Here is a tiny trained network, its code and every weight. The questions are about switching its units off for an input and a target symbol, where a switched-off unit gives its printed mean instead of its output.

import numpy as np


def w(rows, s, z=0):
    codes = np.array(rows[::2]) - 128.0
    scale = np.full(codes.shape[1], s)
    scale[-1] = z or s
    return codes * scale


def norm(h):
    return h / np.sqrt((h * h).mean(-1, keepdims=True) + 1e-5)


def f(y):
    return np.maximum(y, 0)


def softmax(a):
    e = np.exp(a - a.max(-1, keepdims=True))
    return e / e.sum(-1, keepdims=True)


def log_softmax(a):
    a = a - a.max(-1, keepdims=True)
    return a - np.log(np.exp(a).sum(-1, keepdims=True))


def net(x, mask):
    ids = ['αβεηθμξσω'.index(c) for c in x.split()]
    T = len(ids)
    res = E[ids] + P[:T]
    r = norm(res)
    for j in range(2):
        rows = slice(3 * j, 3 * j + 3)
        q, k, v = (r @ M[0][rows].T for M in (Q, K, V))
        z = softmax(np.where(np.tri(T) > 0, q @ k.T / 3**0.5, -1e9)) @ v
        o = O[0][rows]
        res = res + np.where(mask[j], z, o[:, -1]) @ o[:, :-1]
    y = f(norm(res) @ A[0][:, :-1].T + A[0][:, -1])
    res = res + np.where(mask[2:18], y, B[0][:, -1]) @ B[0][:, :-1]
    return log_softmax(norm(res)[-1] @ U[:, :-1].T + U[:, -1])


Q, K, V, O, A, B = {}, {}, {}, {}, {}, {}
E = w([
[157,151,98],'α',
[85,122,155],'β',
[100,127,169],'ε',
[144,112,113],'η',
[82,122,151],'θ',
[117,109,5],'μ',
[105,128,177],'ξ',
[119,135,169],'σ',
[65,127,120],'ω',
],0.017)
P = w([
[63,32,57],'0',
[49,126,110],'1',
[52,132,140],'2',
[45,130,156],'3',
[37,139,170],'4',
[33,126,180],'5',
[16,114,186],'6',
[3,99,191],'7',
],0.0033)
Q[0] = w([
[134,103,95],'H0',
[10,47,114],'H0',
[85,23,170],'H0',
[69,179,111],'H1',
[52,56,151],'H1',
[83,185,141],'H1',
],0.011)
K[0] = w([
[188,110,141],'H0',
[1,18,114],'H0',
[128,2,169],'H0',
[176,164,57],'H1',
[93,119,143],'H1',
[245,126,79],'H1',
],0.0087)
V[0] = w([
[41,87,144],'H0',
[214,105,100],'H0',
[181,32,58],'H0',
[95,162,175],'H1',
[192,46,128],'H1',
[254,190,56],'H1',
],0.0058)
O[0] = w([
[184,149,126,254],'H0',
[25,152,91,11],'H0',
[109,213,144,84],'H0',
[231,133,125,91],'H1',
[93,210,175,55],'H1',
[167,3,171,194],'H1',
],0.0066,0.0022)
A[0] = w([
[174,124,195,205],'N0',
[154,254,174,10],'N1',
[115,195,79,131],'N2',
[211,129,168,165],'N3',
[112,85,106,111],'N4',
[118,79,162,74],'N5',
[243,195,64,22],'N6',
[77,151,208,103],'N7',
[97,36,189,70],'N8',
[177,183,19,160],'N9',
[64,129,43,35],'N10',
[173,99,57,196],'N11',
[227,172,185,43],'N12',
[86,155,233,22],'N13',
[194,144,130,3],'N14',
[123,95,226,177],'N15',
],0.009,0.0041)
B[0] = w([
[181,73,70,216],'N0',
[166,188,141,171],'N1',
[176,122,173,174],'N2',
[143,169,81,178],'N3',
[148,167,163,176],'N4',
[158,109,128,177],'N5',
[15,90,202,155],'N6',
[122,119,197,193],'N7',
[217,113,183,243],'N8',
[88,47,123,192],'N9',
[162,113,101,179],'N10',
[91,207,97,195],'N11',
[154,118,75,157],'N12',
[30,208,79,182],'N13',
[169,21,5,130],'N14',
[13,2,201,254],'N15',
],0.0064,0.0056)
U = w([
[5,182,172,84],'α',
[82,135,28,224],'β',
[151,177,140,17],'ε',
[145,197,171,28],'η',
[164,48,176,255],'θ',
[142,188,161,5],'μ',
[248,148,65,198],'ξ',
[156,184,149,29],'σ',
[87,119,160,10],'ω',
],0.014,0.0025)

Each question gives the input, a string of symbols that net reads in full, and the target symbol t.
The units are the heads (3 rows each of Q, K, V and O) and the neurons (one row each of A and B). Each row of codes is followed by its name. A weight is (code - 128) times the scale printed after its matrix; where a second scale follows, it is the last column's (O, A, B and U).
mask holds one flag per unit, heads first, then neurons. A switched-off unit (its flag False) gives its mean, the last column of its rows in O or B, instead of its output. The means were averaged over made-up inputs and are rounded, as every weight is.
A unit's drop is (log p(t) with every unit on - log p(t) with that unit switched off) / (log p(t) with every unit on - log p(t) with every unit switched off).
The circuit of an input: a set's keep is (log p(t) with only the set's units on - log p(t) with every unit switched off) / (log p(t) with every unit on - log p(t) with every unit switched off). Starting from the 12 units with the biggest drops (on a tie, the unit counted first), units are removed one at a time, each time the one whose removal leaves the highest keep (on an exact tie, the one counted first), for as long as the keep stays at least 0.8.
circuit, biggest first: the units of the circuit, biggest drop first
unit that matters most: the unit with the biggest drop
top k neurons: the k neurons with the biggest drops, biggest first
heads that matter: for each layer, one digit per head in row order, 1 if its drop is at least 0.15 and else 0, layers parted by /
drop when u is switched off: that unit's drop, to one decimal
input θ α μ σ θ η ξ σ, target α: heads that matter : 01
input σ ε α θ θ α θ η, target α: circuit, biggest first : (H1, N6)
input σ μ η σ, target α: unit that matters most : H1
input σ η β ξ β ε ξ, target α: heads that matter : 01
input α α η α ε σ α ω, target θ: circuit, biggest first : (H1, N8)
input ω ξ ω, target β: circuit, biggest first : (H1, N15, N9, H0)
input ω η θ σ α, target β: top 2 neurons : (N8, N15)
input β ω ω ω σ, target ξ: top 2 neurons : (N12, N0)
input σ θ ω, target β: heads that matter : 11
input σ β σ α α, target ξ: top 2 neurons : (N15, N11)
input σ σ β α ω η α, target ξ: top 3 neurons : (N15, N13, N11)
input σ α σ η ω η ξ, target α: drop when N13 is switched off : 0.4
input ω σ σ σ, target ξ: drop when N3 is switched off : 0.2
input σ μ μ α α ξ α ω, target θ: drop when H1 is switched off : 0.2
